Each row has a name. After each piece below comes the name of the row it's from, unless a question asks for something else. Each question is about the rows just above it. Places in a row count from 0.

j987: [ 0.19  4.44  4.21  3.25  1.22 -0.42  2.50 -2.18 -1.86 -6.32  0.21]
j997: [-1.50  3.65 -6.44 -6.96 -5.82  7.01 -5.14  0.71  0.88  2.35 -1.84]
j588: [-0.51  6.15 -3.63 -4.02  1.00  4.33 -4.23  2.80 -6.94 -0.58 -1.02]
j448: [-3.43 -5.71  1.43  0.03 -6.36  2.58  4.42  4.47  5.82  1.52  4.48]
j271: [ 1.14  3.49 -8.46 -3.55 -2.36  2.70 -6.29 -1.96  2.93 -1.44 -0.21]
Changed j448: [-3.43 -5.71  1.43  0.04 -6.36  2.58  4.42  4.47  5.82  1.52  4.48]. Place and old value:	3, [0.03]
tags:
[2.35] -> j379
[0.71] -> j127
[4.42] -> j683
[-5.14] -> j76
Join j997 by its entry at place 6:	j76
Which row holds [-0.51  6.15 -3.63 -4.02  1.00  4.33 -4.23  2.80 -6.94 -0.58 -1.02]?	j588

j841: [ 3.21 -3.33  8.28  1.93  4.20  0.89]
j188: [-0.50 -1.33  0.72 -7.24  2.18 -5.85]
j130: [-0.04 -7.05  7.46 -8.39  2.30  5.73]
j626: [-6.69 -3.21  1.05  1.93  4.20  0.89]
Changed j626: [-6.69 -3.21  1.05  1.93  4.21  0.89]. Place and old value:	4, [4.20]
Where do [-6.69 -3.21  1.05  1.93  4.20  0.89] appear?	j626
Changed j188: [-0.50 -1.33  0.72 -7.24  2.18 -5.86]. Place and old value:	5, [-5.85]
Table of tags by key:
[1.92] -> j321
[1.93] -> j429
[-7.25] -> j824
[-8.39] -> j128
[-7.24] -> j545
[-3.33] -> j246
Look up the entry of j841 at place 3 in the table:	j429

j323: [-0.75  2.64 -5.32  4.79 -2.08 -0.30  2.99 -3.30  0.58  3.47 -4.61 -0.64
 -1.15  0.71 -0.11  2.36  3.09 -2.98 -0.96 -0.37  0.32 -0.99  2.31 -0.38
 -1.27 -3.36 -4.90 -5.97 -2.97 -3.73 -4.98]
j812: [ 1.48 -3.46  5.55 -0.73 -4.01  5.55 -0.37  0.11 -1.42 -3.11 -2.17  0.36
 -1.75 -4.40 -2.49 -1.90 -4.68 -1.84 -0.48  2.12  3.33  2.65  0.46 -1.76
  0.25 -2.30 -1.11 -0.43  1.13  7.66  3.22]
j311: [ 1.03  0.42  3.46  0.77 -0.47 -3.78 -0.38 -2.97  1.92  1.60  3.09  3.11
  5.68 -2.73 -0.82  5.68  3.96  2.05 -0.31 -2.80 -3.57  1.42 -4.73  0.94
  2.45  1.88  1.42  1.99  0.91 -3.62 -6.41]
j544: [-0.65 -2.25 -4.24  6.78 -0.55  4.12 -0.90 -0.53 -1.10  4.12 -0.35 -0.99
 -1.88 -4.19 -0.66  2.30  1.29 -5.51 -3.54  0.63  1.65 -0.35  1.85  4.63
 -3.22 -4.15 -1.01 -5.57 -0.82 -1.98  0.28]
How many entries does [-0.75  2.64 -5.32  4.79 -2.08 -0.30  2.99 -3.30  0.58  3.47] have?	10
One entry of j544 was changed: [-0.65 -2.25 -4.24  6.78 -0.55  4.12 -0.90 -0.53 -1.10  4.12 -0.35 -0.99
 -1.88 -4.20 -0.66  2.30  1.29 -5.51 -3.54  0.63  1.65 -0.35  1.85  4.63
 -3.22 -4.15 -1.01 -5.57 -0.82 -1.98  0.28]. Where, and from what?	13, [-4.19]

